(in the rows, 100 means zero)
Each row has two labels, one from each of two sets.
[96, 51, 26, 126, 127, 92, 142, 138, 131, 125, 113, 99, 127, 94, 101, 83, 114, 56, 102, 155, 119, 101, 177, 112, 103, 71, 100] : L/CH
[96, 105, 89, 120, 117, 95, 123, 116, 116, 142, 82, 121, 118, 76, 98, 79, 100, 95, 95, 120, 100, 90, 117, 112, 92, 77, 111] : A/CH
[98, 87, 93, 115, 146, 101, 123, 107, 126, 120, 118, 111, 123, 96, 90, 95, 100, 89, 109, 119, 108, 98, 128, 116, 94, 85, 109] : L/CH
[98, 68, 81, 131, 114, 93, 125, 109, 111, 130, 107, 131, 123, 86, 92, 81, 111, 89, 97, 125, 97, 83, 125, 102, 111, 75, 118] : A/Jq
[106, 102, 85, 141, 130, 101, 113, 107, 116, 118, 107, 108, 114, 87, 88, 86, 106, 99, 93, 103, 89, 91, 106, 112, 109, 86, 112] : A/Jq
[80, 79, 85, 112, 116, 90, 120, 116, 106, 113, 111, 124, 120, 96, 104, 100, 100, 82, 95, 104, 111, 114, 124, 115, 103, 79, 110] : L/CH
[95, 81, 92, 116, 136, 103, 121, 100, 121, 123, 123, 116, 114, 109, 101, 105, 94, 82, 98, 114, 107, 95, 127, 124, 100, 94, 111] : L/Jq
[88, 90, 75, 104, 117, 90, 113, 128, 129, 128, 112, 111, 124, 125, 121, 114, 96, 69, 83, 102, 111, 117, 139, 102, 100, 86, 105] : L/Md
[102, 85, 80, 127, 134, 115, 135, 97, 96, 134, 138, 94, 92, 96, 91, 82, 120, 110, 109, 137, 94, 59, 138, 102, 117, 81, 136] : A/CH
[92, 87, 70, 114, 132, 94, 120, 109, 118, 136, 113, 115, 111, 112, 114, 104, 99, 73, 91, 105, 113, 107, 141, 98, 99, 83, 121] : L/Md
[99, 73, 91, 131, 146, 96, 124, 105, 133, 121, 110, 125, 131, 99, 87, 104, 95, 80, 111, 104, 110, 108, 111, 142, 91, 92, 102] : L/Jq
[101, 86, 84, 108, 122, 88, 117, 127, 134, 129, 113, 116, 121, 99, 121, 103, 99, 71, 90, 119, 105, 115, 135, 117, 100, 84, 104] : L/Md
[99, 94, 72, 142, 124, 108, 129, 127, 115, 126, 113, 92, 115, 104, 111, 95, 123, 83, 99, 124, 92, 88, 138, 97, 118, 108, 127] : U/CH
[97, 96, 77, 106, 132, 90, 121, 102, 129, 135, 114, 110, 124, 101, 121, 109, 97, 107, 90, 119, 102, 106, 129, 106, 110, 90, 111] : L/Md
[90, 95, 85, 118, 150, 100, 107, 98, 110, 152, 116, 101, 115, 94, 96, 81, 90, 78, 94, 126, 90, 79, 102, 115, 94, 76, 121] : A/Md
[105, 98, 77, 129, 131, 93, 119, 117, 124, 113, 97, 126, 127, 85, 90, 91, 78, 92, 93, 92, 94, 104, 114, 112, 114, 86, 120] : A/Jq
[92, 101, 92, 135, 114, 110, 114, 109, 124, 116, 107, 128, 111, 107, 115, 105, 101, 94, 91, 92, 96, 87, 97, 99, 133, 90, 140] : U/CH
[104, 86, 96, 121, 133, 101, 123, 91, 125, 115, 114, 119, 113, 97, 85, 87, 95, 98, 115, 108, 104, 90, 114, 95, 103, 92, 109] : L/Jq
[91, 83, 72, 113, 120, 93, 132, 120, 127, 138, 109, 76, 131, 96, 110, 95, 125, 79, 109, 124, 119, 103, 147, 114, 104, 81, 103] : L/CH
[96, 94, 74, 129, 116, 101, 131, 125, 131, 134, 107, 112, 119, 86, 105, 78, 108, 94, 90, 111, 89, 94, 119, 107, 116, 89, 119] : A/CH
[98, 109, 89, 139, 123, 104, 109, 112, 131, 120, 97, 102, 109, 103, 117, 105, 96, 81, 72, 94, 72, 101, 111, 88, 110, 93, 126] : U/Md
[98, 64, 59, 132, 131, 101, 134, 125, 126, 143, 116, 100, 128, 97, 95, 92, 121, 70, 107, 129, 111, 95, 141, 109, 104, 84, 109] : L/CH
[89, 75, 80, 120, 127, 92, 128, 109, 73, 135, 114, 92, 118, 101, 104, 98, 125, 74, 118, 121, 121, 97, 147, 99, 100, 83, 96] : L/CH
[90, 86, 81, 123, 132, 101, 119, 108, 118, 132, 121, 98, 111, 107, 109, 104, 98, 82, 89, 113, 96, 107, 136, 118, 107, 92, 114] : L/Md
[94, 81, 75, 118, 133, 97, 126, 117, 124, 120, 111, 122, 121, 108, 110, 98, 124, 89, 92, 109, 112, 100, 137, 101, 95, 79, 119] : L/CH
